Below is a small trained network, with its code and all its weights. Each question gives an input and a class and asks what happens when units are switched off, that is, made to give their printed mean instead of their output.

import numpy as np


def w(rows, s, z=0):
    codes = np.array(rows[::2]) - 128.0
    scale = np.full(codes.shape[1], s)
    scale[-1] = z or s
    return codes * scale


def norm(h):
    return h / np.sqrt((h * h).mean(-1, keepdims=True) + 1e-5)


def f(y):
    return np.maximum(y, 0)


def log_softmax(a):
    a = a - a.max(-1, keepdims=True)
    return a - np.log(np.exp(a).sum(-1, keepdims=True))


def net(x, mask):
    res = np.array(x, float).reshape(1, 4) / 4 @ E
    u = 0
    for l in range(2):
        y = f(norm(res) @ A[l][:, :-1].T + A[l][:, -1])
        res = res + np.where(mask[u : u + 9], y, B[l][:, -1]) @ B[l][:, :-1]
        u += 9
    return log_softmax(norm(res)[-1] @ U[:, :-1].T + U[:, -1])


A, B = {}, {}
E = w([
[179,2,142,196],'x0',
[111,193,118,189],'x1',
[233,185,142,101],'x2',
[175,130,15,126],'x3',
],0.0059)
A[0] = w([
[60,114,167,147,75],'L0N0',
[102,178,196,175,106],'L0N1',
[73,96,85,37,234],'L0N2',
[112,200,40,70,25],'L0N3',
[168,38,231,135,2],'L0N4',
[241,184,14,95,192],'L0N5',
[174,141,129,254,204],'L0N6',
[94,129,197,24,103],'L0N7',
[51,90,133,116,164],'L0N8',
],0.009,0.0017)
B[0] = w([
[141,150,166,81,183],'L0N0',
[28,192,168,160,192],'L0N1',
[163,128,2,126,198],'L0N2',
[159,16,111,152,204],'L0N3',
[102,78,161,164,217],'L0N4',
[167,213,209,253,255],'L0N5',
[127,100,133,71,219],'L0N6',
[161,160,56,98,190],'L0N7',
[166,158,150,145,198],'L0N8',
],0.0068,0.0057)
A[1] = w([
[74,109,141,114,172],'L1N0',
[178,87,101,172,203],'L1N1',
[119,147,95,2,49],'L1N2',
[181,160,149,148,37],'L1N3',
[145,38,164,140,86],'L1N4',
[65,173,181,121,102],'L1N5',
[138,162,124,170,1],'L1N6',
[110,163,64,175,130],'L1N7',
[132,45,156,133,73],'L1N8',
],0.012,0.0027)
B[1] = w([
[175,223,60,44,184],'L1N0',
[25,118,187,65,255],'L1N1',
[221,150,1,90,165],'L1N2',
[135,145,94,204,195],'L1N3',
[211,100,168,35,227],'L1N4',
[77,154,157,70,220],'L1N5',
[212,97,113,124,169],'L1N6',
[102,54,134,142,211],'L1N7',
[225,20,195,50,209],'L1N8',
],0.0079,0.0056)
U = w([
[194,197,183,236,177],'0',
[164,152,3,82,115],'1',
[97,113,126,106,1],'2',
[38,42,70,197,146],'3',
[175,23,230,58,153],'4',
[7,210,180,79,157],'5',
],0.016,0.0098)

Each question gives the input, the list of numbers given to net, and the class t.
The units are the neurons (one row each of A and B). Each row of codes is followed by its name. A weight is (code - 128) times the scale printed after its matrix; where a second scale follows, it is the last column's (A, B and U).
mask holds one flag per neuron, layer by layer. A switched-off neuron (its flag False) gives its mean, the last column of its row in B, instead of its output. The means were averaged over made-up inputs and are rounded, as every weight is.
A unit's drop is (log p(t) with every unit on - log p(t) with that unit switched off) / (log p(t) with every unit on - log p(t) with every unit switched off).
The circuit of an input: a set's keep is (log p(t) with only the set's units on - log p(t) with every unit switched off) / (log p(t) with every unit on - log p(t) with every unit switched off). Starting from the 12 units with the biggest drops (on a tie, the unit counted first), units are removed one at a time, each time the one whose removal leaves the highest keep (on an exact tie, the one counted first), for as long as the keep stays at least 0.8.
circuit, biggest first: the units of the circuit, biggest drop first
unit that matters most: the unit with the biggest drop
top k neurons: the k neurons with the biggest drops, biggest first
k most important neurons of layer l: the k neurons of layer l with the biggest drops, biggest first
drop of u: that unit's drop, to one decimal
input [-3,0,-8,-1], class 1: unit that matters most -> L0N5
input [-2,-8,5,-7], class 1: circuit, biggest first -> L0N7; L1N2; L0N5
input [-4,-6,7,-4], class 1: circuit, biggest first -> L0N7; L1N2
input [-5,2,-7,3], class 3: 2 most important neurons of layer 0 -> L0N3; L0N6
input [-6,5,-1,4], class 3: circuit, biggest first -> L0N3; L1N7
input [-5,-2,8,-6], class 0: top 2 neurons -> L1N1; L0N7
input [5,-6,5,6], class 0: top 2 neurons -> L0N5; L0N3
input [-2,-3,-2,8], class 3: 2 most important neurons of layer 0 -> L0N3; L0N2
input [2,4,4,-4], class 5: 2 most important neurons of layer 0 -> L0N1; L0N3
input [0,-6,-3,1], class 1: top 2 neurons -> L0N5; L0N2
input [-3,-1,-1,0], class 1: top 2 neurons -> L0N5; L0N7
input [-6,2,-1,4], class 3: top 2 neurons -> L0N3; L1N7
input [8,-2,8,8], class 0: 2 most important neurons of layer 0 -> L0N5; L0N3
input [-8,1,-4,3], class 3: unit that matters most -> L0N3
input [-1,-6,-4,7], class 3: drop of L1N6 -> 0.0
input [-1,-7,8,3], class 0: drop of L0N5 -> 0.5
input [-7,2,-7,6], class 3: drop of L0N3 -> 0.1
input [-4,3,-1,5], class 3: drop of L0N3 -> 0.5
